Below is a small trained network, with its code and all its weights. Each question gives an input and a target symbol and asks what happens when units are switched off, that is, made to give their printed mean instead of their output.

import numpy as np


def w(rows, s, z=0):
    codes = np.array(rows[::2]) - 128.0
    scale = np.full(codes.shape[1], s)
    scale[-1] = z or s
    return codes * scale


def norm(h):
    return h / np.sqrt((h * h).mean(-1, keepdims=True) + 1e-5)


def f(y):
    return y / 2 * (1 + np.tanh(0.7978845608 * (y + 0.044715 * y**3)))


def softmax(a):
    e = np.exp(a - a.max(-1, keepdims=True))
    return e / e.sum(-1, keepdims=True)


def log_softmax(a):
    a = a - a.max(-1, keepdims=True)
    return a - np.log(np.exp(a).sum(-1, keepdims=True))


def net(x, mask):
    ids = ['ηθλμξσω'.index(c) for c in x.split()]
    T = len(ids)
    res = E[ids] + P[:T]
    u = 0
    for l in range(2):
        r = norm(res)
        for j in range(2):
            rows = slice(2 * j, 2 * j + 2)
            q, k, v = (r @ M[l][rows].T for M in (Q, K, V))
            z = softmax(np.where(np.tri(T) > 0, q @ k.T / 2**0.5, -1e9)) @ v
            o = O[l][rows]
            res = res + np.where(mask[u + j], z, o[:, -1]) @ o[:, :-1]
        u += 2
        y = f(norm(res) @ A[l][:, :-1].T + A[l][:, -1])
        res = res + np.where(mask[u : u + 8], y, B[l][:, -1]) @ B[l][:, :-1]
        u += 8
    return log_softmax(norm(res)[-1] @ U[:, :-1].T + U[:, -1])


Q, K, V, O, A, B = {}, {}, {}, {}, {}, {}
E = w([
[170,41,77,194],'η',
[48,6,6,192],'θ',
[179,40,130,197],'λ',
[252,61,77,202],'μ',
[56,115,129,199],'ξ',
[59,72,2,149],'σ',
[146,142,149,181],'ω',
],0.0094)
P = w([
[139,87,81,84],'0',
[244,232,1,15],'1',
[41,103,74,199],'2',
[64,97,101,183],'3',
[187,115,55,130],'4',
[139,112,178,188],'5',
[129,134,122,140],'6',
[125,142,100,123],'7',
[98,118,106,146],'8',
[160,119,97,108],'9',
[188,134,183,144],'10',
[205,153,205,156],'11',
[210,177,203,153],'12',
[46,249,121,143],'13',
],0.0083)
Q[0] = w([
[222,53,167,194],'0.h1',
[171,112,2,99],'0.h1',
[194,116,76,183],'0.h2',
[158,27,58,137],'0.h2',
],0.0092)
K[0] = w([
[175,149,55,87],'0.h1',
[31,201,135,205],'0.h1',
[2,114,142,227],'0.h2',
[88,129,107,128],'0.h2',
],0.0084)
V[0] = w([
[183,106,74,120],'0.h1',
[127,144,133,174],'0.h1',
[202,170,115,128],'0.h2',
[96,9,163,148],'0.h2',
],0.011)
O[0] = w([
[112,120,74,175,215],'0.h1',
[87,165,149,178,154],'0.h1',
[254,61,146,107,44],'0.h2',
[91,171,124,107,255],'0.h2',
],0.012,0.0068)
A[0] = w([
[109,109,112,196,133],'0.n1',
[198,116,2,127,117],'0.n2',
[122,58,84,53,152],'0.n3',
[172,137,196,70,7],'0.n4',
[164,53,187,103,65],'0.n5',
[31,131,163,104,254],'0.n6',
[125,146,112,144,44],'0.n7',
[168,120,168,52,31],'0.n8',
],0.011,0.0013)
B[0] = w([
[131,149,110,87,237],'0.n1',
[100,85,118,132,165],'0.n2',
[173,82,255,156,121],'0.n3',
[155,149,147,113,118],'0.n4',
[142,122,106,146,118],'0.n5',
[214,98,156,158,254],'0.n6',
[119,98,129,95,155],'0.n7',
[171,112,122,114,118],'0.n8',
],0.012,0.0071)
Q[1] = w([
[63,222,92,55],'1.h1',
[85,120,161,36],'1.h1',
[163,118,189,57],'1.h2',
[32,255,94,212],'1.h2',
],0.0081)
K[1] = w([
[109,155,188,33],'1.h1',
[139,180,91,54],'1.h1',
[64,180,28,245],'1.h2',
[148,85,143,84],'1.h2',
],0.011)
V[1] = w([
[36,144,147,44],'1.h1',
[161,61,81,186],'1.h1',
[228,73,158,179],'1.h2',
[254,18,57,201],'1.h2',
],0.0094)
O[1] = w([
[213,11,166,132,118],'1.h1',
[53,181,111,13,207],'1.h1',
[80,187,254,43,98],'1.h2',
[30,174,158,99,254],'1.h2',
],0.0096,0.0077)
A[1] = w([
[149,98,80,197,111],'1.n1',
[115,121,107,64,113],'1.n2',
[149,128,46,144,129],'1.n3',
[61,125,67,132,188],'1.n4',
[93,118,143,142,209],'1.n5',
[131,69,114,136,98],'1.n6',
[158,51,109,190,253],'1.n7',
[254,126,118,173,159],'1.n8',
],0.017,0.0033)
B[1] = w([
[136,153,163,1,210],'1.n1',
[89,59,111,186,152],'1.n2',
[191,222,149,80,201],'1.n3',
[179,182,116,211,254],'1.n4',
[223,155,111,96,164],'1.n5',
[73,101,128,143,142],'1.n6',
[125,151,107,11,210],'1.n7',
[153,111,83,72,194],'1.n8',
],0.0089,0.013)
U = w([
[85,110,67,146,150],'η',
[151,175,163,147,218],'θ',
[122,98,139,209,135],'λ',
[80,101,189,127,4],'μ',
[166,82,131,119,189],'ξ',
[187,103,98,250,45],'σ',
[73,87,178,144,161],'ω',
],0.014,0.0026)

Each question gives the input, a string of symbols that net reads in full, and the target symbol t.
The units are the heads (2 rows each of Q, K, V and O) and the neurons (one row each of A and B). Each row of codes is followed by its name. A weight is (code - 128) times the scale printed after its matrix; where a second scale follows, it is the last column's (O, A, B and U).
mask holds one flag per unit, layer by layer, with each layer's heads first. A switched-off unit (its flag False) gives its mean, the last column of its rows in O or B, instead of its output. The means were averaged over made-up inputs and are rounded, as every weight is.
A unit's drop is (log p(t) with every unit on - log p(t) with that unit switched off) / (log p(t) with every unit on - log p(t) with every unit switched off).
The circuit of an input: a set's keep is (log p(t) with only the set's units on - log p(t) with every unit switched off) / (log p(t) with every unit on - log p(t) with every unit switched off). Starting from the 12 units with the biggest drops (on a tie, the unit counted first), units are removed one at a time, each time the one whose removal leaves the highest keep (on an exact tie, the one counted first), for as long as the keep stays at least 0.8.
circuit, biggest first: the units of the circuit, biggest drop first
most important unit: the unit with the biggest drop
k most important neurons: the k neurons with the biggest drops, biggest first
drop of u: that unit's drop, to one decimal
input ξ ξ σ μ η σ ξ η ξ ξ σ ξ σ σ, target ξ: circuit, biggest first : (1.h2, 0.h2, 1.h1, 1.n1)
input σ σ λ, target σ: 4 most important neurons : (0.n6, 0.n3, 1.n4, 1.n7)
input θ ξ ξ λ λ μ ω ξ η θ, target θ: most important unit : 1.h2
input ξ λ μ ω η ξ, target ξ: circuit, biggest first : (1.h2, 0.h2, 1.n1)
input ξ ω σ ξ ξ σ θ θ, target ξ: circuit, biggest first : (1.h2, 1.h1, 0.h1, 1.n1)
input σ σ σ η ξ λ ξ ξ ξ λ, target σ: circuit, biggest first : (1.n7, 1.n1)
input σ θ σ η λ σ σ η ξ σ μ ω ξ θ, target σ: 2 most important neurons : (0.n6, 0.n3)
input η ξ η μ λ μ, target η: 3 most important neurons : (0.n3, 0.n6, 1.n3)
input θ ξ ξ θ, target θ: 2 most important neurons : (0.n6, 1.n3)
input ξ λ μ, target ξ: 2 most important neurons : (1.n1, 1.n7)
input ξ ξ λ σ ξ ξ ξ ω η, target ξ: circuit, biggest first : (1.h2, 1.n1)
input σ σ λ ω ω ω, target σ: 4 most important neurons : (0.n6, 0.n3, 1.n1, 1.n7)
input σ ω σ η μ ξ μ η μ ξ σ ξ σ, target σ: circuit, biggest first : (0.n6, 1.n4, 1.h2)
input ξ ω η ξ σ θ ξ ξ ξ σ ξ ξ λ, target ξ: most important unit : 1.h2
input σ ξ ξ ω θ, target σ: 2 most important neurons : (0.n6, 1.n4)
input σ ξ η, target σ: 3 most important neurons : (0.n6, 1.n4, 0.n3)
input σ σ λ μ, target σ: 4 most important neurons : (0.n6, 1.n4, 0.n3, 1.n7)
input ξ λ θ σ, target ξ: drop of 0.h1 : 0.2
input ξ η μ, target ξ: drop of 1.n5 : 0.0
input ξ ξ λ, target ξ: drop of 1.n1 : 0.1
input σ λ μ ω ω ξ, target σ: drop of 0.n6 : 0.7
input ξ ω σ σ ω ω ω θ σ λ μ ξ θ, target ξ: most important neuron : (0.n6)
